Below are the code and all the weights of a small trained network. Each question names an input and a class and asks about switching units off, where a switched-off unit gives its printed mean instead of its output.

import numpy as np


def w(rows, s, z=0):
    codes = np.array(rows[::2]) - 128.0
    scale = np.full(codes.shape[1], s)
    scale[-1] = z or s
    return codes * scale


def norm(h):
    return h / np.sqrt((h * h).mean(-1, keepdims=True) + 1e-5)


def f(y):
    return y / 2 * (1 + np.tanh(0.7978845608 * (y + 0.044715 * y**3)))


def log_softmax(a):
    a = a - a.max(-1, keepdims=True)
    return a - np.log(np.exp(a).sum(-1, keepdims=True))


def net(x, mask):
    res = np.array(x, float).reshape(1, 5) / 4 @ E
    u = 0
    for l in range(3):
        y = f(norm(res) @ A[l][:, :-1].T + A[l][:, -1])
        res = res + np.where(mask[u : u + 3], y, B[l][:, -1]) @ B[l][:, :-1]
        u += 3
    return log_softmax(norm(res)[-1] @ U[:, :-1].T + U[:, -1])


A, B = {}, {}
E = w([
[39,154,145,79,1],'x0',
[165,187,97,27,122],'x1',
[127,129,128,128,130],'x2',
[198,67,161,67,169],'x3',
[127,128,127,127,125],'x4',
],0.01)
A[0] = w([
[71,75,116,235,125,135],'L0N0',
[97,165,62,167,186,3],'L0N1',
[89,25,254,117,90,87],'L0N2',
],0.0097,0.004)
B[0] = w([
[180,120,143,208,245,254],'L0N0',
[169,179,82,147,85,150],'L0N1',
[164,7,68,147,66,234],'L0N2',
],0.017,0.0043)
A[1] = w([
[169,219,61,125,155,147],'L1N0',
[186,56,121,51,173,120],'L1N1',
[80,74,209,248,171,252],'L1N2',
],0.011,0.0044)
B[1] = w([
[179,89,73,195,109,194],'L1N0',
[246,211,135,73,161,209],'L1N1',
[29,134,168,65,88,255],'L1N2',
],0.014,0.0089)
A[2] = w([
[165,93,203,13,170,133],'L2N0',
[111,157,104,115,59,2],'L2N1',
[92,117,126,250,176,53],'L2N2',
],0.016,0.0044)
B[2] = w([
[4,115,157,169,115,255],'L2N0',
[166,152,179,120,236,158],'L2N1',
[163,168,126,63,125,213],'L2N2',
],0.018,0.009)
U = w([
[162,202,159,98,204,77],'0',
[6,91,180,106,108,64],'1',
[183,65,48,198,45,255],'2',
],0.019,0.0073)

Each question gives the input, the list of numbers given to net, and the class t.
The units are the neurons (one row each of A and B). Each row of codes is followed by its name. A weight is (code - 128) times the scale printed after its matrix; where a second scale follows, it is the last column's (A, B and U).
mask holds one flag per neuron, layer by layer. A switched-off neuron (its flag False) gives its mean, the last column of its row in B, instead of its output. The means were averaged over made-up inputs and are rounded, as every weight is.
A unit's drop is (log p(t) with every unit on - log p(t) with that unit switched off) / (log p(t) with every unit on - log p(t) with every unit switched off).
unit that matters most: the unit with the biggest drop
k most important neurons: the k neurons with the biggest drops, biggest first
drop of u: that unit's drop, to one decimal
input [-6,-5,-2,1,7], class 1: 4 most important neurons => [L1N2, L1N0, L2N0, L2N1]
input [-5,-8,-2,6,-4], class 1: most important neuron => [L1N2]
input [6,0,-3,3,-4], class 2: 3 most important neurons => [L0N2, L1N2, L0N0]
input [-6,-7,8,-3,1], class 0: 3 most important neurons => [L0N0, L2N2, L2N0]
input [-8,5,2,-1,-8], class 2: 2 most important neurons => [L1N0, L0N0]
input [-8,-6,-8,1,-3], class 1: 2 most important neurons => [L1N2, L1N0]
input [-4,-6,-7,-7,-5], class 0: 3 most important neurons => [L0N0, L2N2, L2N0]
input [3,5,-2,-5,6], class 0: 2 most important neurons => [L2N1, L0N0]
input [1,8,5,3,8], class 1: 3 most important neurons => [L0N0, L2N0, L0N1]
input [8,6,5,0,-6], class 0: 3 most important neurons => [L2N1, L1N2, L2N0]
input [-2,7,-7,0,-7], class 2: 2 most important neurons => [L1N0, L1N2]
input [-5,0,-1,3,8], class 1: 2 most important neurons => [L2N0, L0N1]
input [8,4,-1,-6,6], class 0: 3 most important neurons => [L2N1, L2N0, L1N2]
input [-2,-6,4,-7,7], class 0: unit that matters most => L0N0
input [1,7,8,2,-5], class 1: drop of L1N1 => -0.1
input [-7,-3,5,6,4], class 1: drop of L1N2 => 0.0
input [5,-1,-5,4,-1], class 2: drop of L0N2 => 1.0
